Below are the code and all the weights of a small trained network. Each question names an input and a class and asks about switching units off, where a switched-off unit gives its printed mean instead of its output.

import numpy as np


def w(rows, s, z=0):
    codes = np.array(rows[::2]) - 128.0
    scale = np.full(codes.shape[1], s)
    scale[-1] = z or s
    return codes * scale


def f(y):
    return np.maximum(y, 0)


def log_softmax(a):
    a = a - a.max(-1, keepdims=True)
    return a - np.log(np.exp(a).sum(-1, keepdims=True))


def net(x, mask):
    res = np.array(x, float).reshape(1, 5) / 4 @ E
    y = f(res @ A[0][:, :-1].T + A[0][:, -1])
    res = res + np.where(mask, y, B[0][:, -1]) @ B[0][:, :-1]
    return log_softmax(res[-1] @ U[:, :-1].T + U[:, -1])


A, B = {}, {}
E = w([
[231,204,169,198],'x0',
[171,95,203,84],'x1',
[130,2,89,173],'x2',
[71,179,58,232],'x3',
[86,141,226,167],'x4',
],0.0089)
A[0] = w([
[124,101,153,109,126],'N0',
[65,132,83,143,158],'N1',
[146,90,133,36,154],'N2',
[125,48,103,163,96],'N3',
[120,157,139,132,135],'N4',
[120,96,125,122,148],'N5',
[88,148,133,124,53],'N6',
[103,140,90,127,108],'N7',
[99,135,134,162,152],'N8',
[128,122,145,133,98],'N9',
[231,125,126,125,57],'N10',
[169,162,134,99,255],'N11',
[142,146,163,156,124],'N12',
[139,129,191,157,189],'N13',
[153,66,117,97,152],'N14',
[81,110,151,152,126],'N15',
[132,155,51,146,122],'N16',
[136,111,112,153,108],'N17',
[156,114,115,151,145],'N18',
[127,121,146,9,142],'N19',
[115,97,125,154,91],'N20',
[29,115,147,133,91],'N21',
[130,127,132,105,106],'N22',
[128,120,170,76,217],'N23',
],0.016,0.0055)
B[0] = w([
[110,177,133,173,174],'N0',
[1,102,36,132,210],'N1',
[169,159,198,164,244],'N2',
[181,132,187,48,209],'N3',
[142,115,148,157,158],'N4',
[199,163,147,163,170],'N5',
[134,106,133,125,143],'N6',
[59,113,115,148,164],'N7',
[144,143,84,161,172],'N8',
[88,114,124,162,137],'N9',
[44,18,19,100,191],'N10',
[110,169,110,224,215],'N11',
[53,157,147,154,175],'N12',
[102,162,105,171,204],'N13',
[201,128,155,158,211],'N14',
[91,117,112,129,171],'N15',
[103,127,97,162,192],'N16',
[93,89,169,104,153],'N17',
[146,89,118,134,159],'N18',
[145,191,164,158,251],'N19',
[142,110,151,130,158],'N20',
[119,105,87,133,198],'N21',
[143,131,147,139,146],'N22',
[62,175,120,202,227],'N23',
],0.0089,0.012)
U = w([
[170,193,183,169,204],'0',
[199,77,117,92,4],'1',
[131,97,7,142,218],'2',
],0.014,0.0032)

Each question gives the input, the list of numbers given to net, and the class t.
The units are the neurons (one row each of A and B). Each row of codes is followed by its name. A weight is (code - 128) times the scale printed after its matrix; where a second scale follows, it is the last column's (A, B and U).
mask holds one flag per neuron, in row order. A switched-off neuron (its flag False) gives its mean, the last column of its row in B, instead of its output. The means were averaged over made-up inputs and are rounded, as every weight is.
A unit's drop is (log p(t) with every unit on - log p(t) with that unit switched off) / (log p(t) with every unit on - log p(t) with every unit switched off).
The circuit of an input: a set's keep is (log p(t) with only the set's units on - log p(t) with every unit switched off) / (log p(t) with every unit on - log p(t) with every unit switched off). Starting from the 12 units with the biggest drops (on a tie, the unit counted first), units are removed one at a time, each time the one whose removal leaves the highest keep (on an exact tie, the one counted first), for as long as the keep stays at least 0.8.
circuit, biggest first: the units of the circuit, biggest drop first
k most important neurons: the k neurons with the biggest drops, biggest first
drop of u: that unit's drop, to one decimal
input [8,7,1,-2,-1], class 2: circuit, biggest first : N10
input [5,-3,1,6,8], class 2: circuit, biggest first : N2, N19
input [-8,3,2,2,-8], class 0: circuit, biggest first : N2, N10
input [-1,3,7,-1,-2], class 1: circuit, biggest first : N11, N3
input [3,-1,-5,-3,-5], class 2: 4 most important neurons : N10, N3, N14, N5
input [5,-1,3,-1,2], class 2: 2 most important neurons : N2, N19
input [0,4,3,-1,-6], class 1: 4 most important neurons : N10, N13, N12, N23
input [-7,2,1,1,-8], class 0: 2 most important neurons : N2, N10
input [4,-7,-2,1,3], class 2: 2 most important neurons : N2, N19
input [-1,-2,8,-6,-5], class 0: drop of N2 : 0.5
input [-3,2,8,-2,5], class 0: drop of N10 : 0.2
input [7,-6,1,8,7], class 2: drop of N7 : 0.0
